Group, then class:
[-0.50 -0.53 -0.37 -2.39 -0.44 +0.29 +1.86 -1.21 -0.92 +0.43 +0.19 +0.38 +0.90 -0.27 +0.18 -2.06 +1.83 +1.77 +1.21 -0.97 -1.53 +0.06 +0.57 +0.39 +1.03 +0.94 +0.10 -1.02 +0.68 -0.27 +1.27 +1.61 -0.04 -0.15 -0.27 +0.28 -0.29 +0.14 -0.01 -0.12 -0.35 +1.01 -0.14 -1.63 +0.00 -0.35 +2.75 -0.03] -> [59] > X
[-0.31 -0.41 -1.43 +0.91 +0.35 +1.82 +0.43 -0.14 +0.15 -0.58 +0.09 -0.19 -0.37 -0.89 +0.05 -0.46 -0.42 +1.21 +2.15 +0.55 -0.77 +0.84 -1.32 +0.78 +0.01 +1.41 +0.51 -0.03 +0.52 +0.34 +0.88 +0.66 +0.35 +0.13 -0.03 +0.77 +0.55 +0.52 +0.35 -0.53 -1.17 +0.62 +0.46 +0.64 +0.77 -0.05 -0.75 -0.26] -> [55] > G
[-0.94 -0.27 -1.05 -1.48 -1.06 -0.68 +0.41 -0.40 -0.15 -0.17 -0.89 +0.74 -0.33 -0.01 -1.14 -0.40 -0.23 +2.49 -0.02 +0.27 -0.48 +0.98 +0.77 +0.19 +0.30 +0.44 +1.05 +1.29 -0.07 -1.55 +0.81 +1.27 -0.32 -0.50 -0.25 -1.00 -0.21 -0.88 +0.25 +1.11 -0.51 -0.64 +0.27 -1.12 -0.75 -1.54 +0.58 -0.23] -> [59] > X
[+0.65 +0.41 +1.38 -0.06 +1.25 +2.38 -0.82 -1.41 -0.46 +1.12 -0.41 -0.51 +0.60 -0.44 -0.83 +0.51 -1.67 +0.87 -0.53 +2.25 -1.85 +1.57 +0.10 -0.31 -0.11 -0.94 +0.51 +1.28 +0.16 -0.49 -0.32 -1.16 -0.28 +0.48 -0.58 -0.27 -0.24 +2.11 +2.37 +0.03 -0.35 -0.35 -0.88 -0.05 -2.97 -0.96 +0.02 +0.23] -> [49] > N
[-0.02 -0.86 +0.50 +0.20 +1.72 +6.27 +0.83 -1.45 -0.35 +0.66 +0.12 +0.11 +0.75 -0.37 -0.87 -0.84 -1.36 +2.01 +1.44 +0.14 -0.72 +2.41 -2.12 -0.35 +0.08 +0.02 +0.83 -0.22 +0.44 +1.20 +0.67 -0.02 -0.65 +0.65 -0.56 +1.79 -0.90 +3.19 +2.17 +1.67 -0.67 +1.64 -0.10 -0.04 -3.37 -0.99 -0.30 -0.26] -> [49] > Z
[-0.26 -1.11 -0.81 -1.82 +0.14 +2.49 +1.26 -1.41 -0.44 -0.42 +0.02 -0.08 +0.27 +0.39 -1.58 +0.52 -0.58 +1.46 -0.10 +0.69 -2.14 +0.73 +0.95 +0.80 +0.54 +0.23 +0.14 +0.89 +0.62 -0.19 +0.64 +0.45 -0.55 +0.35 +0.17 -1.37 -0.43 +1.79 -0.96 +0.06 -1.19 -0.83 -0.02 -0.61 -0.77 -0.17 +0.05 +0.07] -> [59] > R
[-0.77 -0.84 +1.39 -1.17 +1.43 +4.08 +1.31 -2.85 -1.90 +0.91 +1.09 +0.23 +1.37 +0.75 +0.00 -0.95 -1.00 -0.26 +0.86 +0.68 -2.61 +1.34 +2.34 +0.62 +0.74 +0.02 -0.05 -0.06 +0.57 +0.70 +0.42 +0.66 +0.33 +0.21 -0.08 -0.34 +0.48 +2.98 +3.30 -0.93 -1.92 +1.14 -0.66 +0.81 -0.70 -1.59 +1.84 +0.21] -> [58] > V
[+0.95 -0.27 +0.90 +0.10 +0.81 +3.13 -0.29 -0.95 -0.52 +0.62 +0.64 +0.38 +1.08 -0.36 +0.52 -1.21 -0.61 -0.02 +1.41 -0.49 -0.79 +0.72 -2.38 -0.63 +0.19 +0.48 +0.23 -0.35 +0.26 +1.02 -0.76 -0.12 +0.45 +0.58 -0.30 +0.74 -0.51 +2.06 +2.79 +1.04 -0.78 +1.56 -0.64 -0.06 -1.48 -0.33 +0.08 +0.03] -> [49] > N
[-1.83 +0.25 +4.27 +1.16 +1.46 +2.89 -2.76 -1.33 -0.22 +0.49 +0.87 -1.11 -0.22 +0.87 -1.91 +2.96 -2.31 +0.23 -0.08 +3.74 -1.44 +2.74 -0.23 -1.08 +1.04 -1.12 +0.48 +1.92 -1.08 -0.99 -0.88 -2.04 -0.51 -0.60 +0.18 -2.17 -0.01 +3.05 +5.36 +1.53 -0.50 +0.39 -0.65 +1.28 -3.88 -1.87 -1.36 -0.06] -> [49] > Z
[+0.36 -0.39 +0.56 -1.11 +0.63 +4.42 +1.77 -2.43 -1.23 +0.13 +0.24 +0.36 +0.84 +0.58 +0.80 -1.24 +0.16 +0.60 +1.62 +1.30 -2.05 +1.87 +1.91 -0.06 +0.14 +0.44 -0.11 -0.97 +0.90 +0.52 +0.04 +0.50 -0.29 -0.02 +0.30 -0.06 -0.53 +3.01 +2.02 +0.15 -0.91 +0.89 -0.25 -0.15 -1.41 -0.91 -0.13 -0.25] -> [58] > V
[-0.06 -0.78 -1.77 +0.98 +0.03 +3.06 +1.08 -0.96 +0.04 -1.12 +1.02 +0.33 -0.71 -0.94 +0.44 -0.31 -0.27 +1.51 +1.07 +0.38 -0.59 +1.16 -0.40 +1.56 -0.04 +0.86 +0.57 +0.48 +0.40 +0.46 +1.09 +0.84 +1.02 +0.34 -0.09 +0.16 -0.37 +0.88 -0.20 -0.60 -1.46 +0.04 +0.34 -0.05 +0.96 -0.62 -0.55 -0.32] -> [55] > G
[+1.66 -0.28 +0.87 -0.21 +1.87 +6.23 +0.52 -2.32 -0.55 -1.66 -0.16 +0.10 -0.06 +0.43 -1.29 -0.40 -1.08 +1.72 +0.11 +1.05 -2.04 +1.69 +0.32 -0.91 +0.60 -0.61 +0.29 +0.41 -0.03 +0.24 -0.61 -2.22 -0.79 -0.86 -1.59 +0.24 -0.36 +2.89 +2.54 +0.79 -1.81 +1.58 -0.80 +0.34 -3.56 -0.64 +1.11 -0.03] -> [49] > T
